Here is a tiny trained network, its code and every weight. The questions are about switching its units off for an input and a class, where a switched-off unit gives its printed mean instead of its output.

import numpy as np


def w(rows, s, z=0):
    codes = np.array(rows[::2]) - 128.0
    scale = np.full(codes.shape[1], s)
    scale[-1] = z or s
    return codes * scale


def f(y):
    return y / 2 * (1 + np.tanh(0.7978845608 * (y + 0.044715 * y**3)))


def log_softmax(a):
    a = a - a.max(-1, keepdims=True)
    return a - np.log(np.exp(a).sum(-1, keepdims=True))


def net(x, mask):
    res = np.array(x, float).reshape(1, 5) / 4 @ E
    y = f(res @ A[0][:, :-1].T + A[0][:, -1])
    res = res + np.where(mask, y, B[0][:, -1]) @ B[0][:, :-1]
    return log_softmax(res[-1] @ U[:, :-1].T + U[:, -1])


A, B = {}, {}
E = w([
[86,108,241,201,181,135,216,94,115,151],'x0',
[102,138,89,108,171,22,174,66,106,5],'x1',
[138,218,207,119,61,92,101,86,180,127],'x2',
[71,176,78,254,130,64,127,155,199,179],'x3',
[172,137,72,181,58,212,180,66,115,152],'x4',
],0.0082)
A[0] = w([
[114,132,110,123,135,72,145,95,114,7,205],'n0',
[221,152,72,189,60,196,194,39,108,135,112],'n1',
[165,184,187,128,93,100,80,52,176,151,89],'n2',
[116,96,218,201,193,147,201,87,100,158,110],'n3',
[122,97,167,106,155,184,95,255,149,191,87],'n4',
[191,98,161,54,133,153,136,144,54,128,84],'n5',
[127,13,43,165,159,173,146,150,83,165,235],'n6',
[155,131,47,114,95,131,44,132,163,110,30],'n7',
[156,128,162,121,85,185,149,199,154,176,56],'n8',
[200,144,169,60,129,173,140,113,46,89,120],'n9',
[199,136,184,114,70,170,124,202,192,180,162],'n10',
[102,220,193,132,47,116,61,40,124,120,57],'n11',
[107,147,55,199,149,84,131,188,180,181,249],'n12',
[148,173,28,77,127,150,78,157,124,123,60],'n13',
],0.0075,0.002)
B[0] = w([
[154,186,115,216,170,120,182,132,197,103,232],'n0',
[202,190,201,142,166,62,56,148,143,113,241],'n1',
[91,92,87,108,102,117,91,62,80,52,206],'n2',
[83,198,162,9,130,243,111,108,153,92,233],'n3',
[165,135,93,190,162,102,163,196,161,42,226],'n4',
[75,172,175,134,99,72,170,142,40,193,211],'n5',
[121,93,136,167,139,123,100,51,110,71,255],'n6',
[76,200,112,69,122,160,100,107,188,144,192],'n7',
[122,89,111,121,114,95,225,159,160,79,191],'n8',
[107,193,147,164,73,55,148,171,98,121,222],'n9',
[120,124,126,166,148,102,165,164,141,44,225],'n10',
[137,74,63,137,115,114,114,1,86,75,220],'n11',
[42,155,191,143,89,86,108,92,47,145,242],'n12',
[72,188,130,105,116,218,117,109,148,105,199],'n13',
],0.0077,0.0078)
U = w([
[155,124,127,182,140,124,211,134,224,64,76],'0',
[64,177,164,21,130,255,98,106,183,125,94],'1',
[66,136,186,147,75,82,125,124,52,189,97],'2',
[177,127,211,134,189,99,42,132,173,109,252],'3',
[104,24,85,122,132,171,107,69,49,55,190],'4',
[164,51,115,94,116,153,134,113,152,175,141],'5',
[186,35,106,78,137,194,101,125,168,203,3],'6',
],0.0079,0.0034)

Each question gives the input, the list of numbers given to net, and the class t.
The units are the neurons (one row each of A and B). Each row of codes is followed by its name. A weight is (code - 128) times the scale printed after its matrix; where a second scale follows, it is the last column's (A, B and U).
mask holds one flag per neuron, in row order. A switched-off neuron (its flag False) gives its mean, the last column of its row in B, instead of its output. The means were averaged over made-up inputs and are rounded, as every weight is.
A unit's drop is (log p(t) with every unit on - log p(t) with that unit switched off) / (log p(t) with every unit on - log p(t) with every unit switched off).
The circuit of an input: a set's keep is (log p(t) with only the set's units on - log p(t) with every unit switched off) / (log p(t) with every unit on - log p(t) with every unit switched off). Starting from the 12 units with the biggest drops (on a tie, the unit counted first), units are removed one at a time, each time the one whose removal leaves the highest keep (on an exact tie, the one counted first), for as long as the keep stays at least 0.8.
circuit, biggest first: the units of the circuit, biggest drop first
most important unit: the unit with the biggest drop
k most important neurons: the k neurons with the biggest drops, biggest first
drop of u: that unit's drop, to one decimal
input [4,7,-8,-8,-5], class 2: 2 most important neurons	[n5; n9]
input [-7,-4,7,5,-1], class 1: most important unit	n7
input [-1,-3,-7,-8,-6], class 2: 2 most important neurons	[n5; n9]
input [5,0,4,-3,-5], class 1: circuit, biggest first	[n3; n1]
input [-4,2,6,3,-3], class 4: circuit, biggest first	[n11; n2]
input [-2,6,1,-7,-5], class 2: 3 most important neurons	[n5; n9; n4]
input [-7,1,4,7,-2], class 1: circuit, biggest first	[n7; n13]
input [2,-6,7,-2,-2], class 4: circuit, biggest first	[n2; n11]
input [-5,-3,6,3,2], class 4: 3 most important neurons	[n11; n2; n3]
input [6,7,-5,8,7], class 2: 3 most important neurons	[n12; n4; n10]
input [3,-3,3,-1,4], class 3: 4 most important neurons	[n1; n13; n0; n7]
input [3,-8,1,-4,4], class 0: circuit, biggest first	[n8; n10]
input [-5,2,-3,6,1], class 2: 2 most important neurons	[n12; n3]
input [4,-4,0,6,7], class 3: 2 most important neurons	[n1; n5]
input [7,3,6,-6,2], class 1: circuit, biggest first	[n3]
input [0,-8,-1,7,-2], class 0: 3 most important neurons	[n4; n10; n8]
input [1,-4,8,5,-4], class 4: circuit, biggest first	[n11; n2]
input [-2,1,-6,-1,7], class 3: 3 most important neurons	[n1; n11; n2]
input [-8,0,-4,-7,-1], class 1: 2 most important neurons	[n13; n7]
input [1,8,8,1,-7], class 0: circuit, biggest first	[n0]
input [1,6,-5,8,-1], class 2: 2 most important neurons	[n12; n4]
input [-6,6,-4,-1,5], class 0: 3 most important neurons	[n0; n3; n12]
input [2,-5,8,-7,5], class 4: drop of n1	-0.4
input [3,4,-6,4,8], class 3: drop of n1	0.8
input [-5,-6,-1,2,4], class 0: drop of n8	0.7
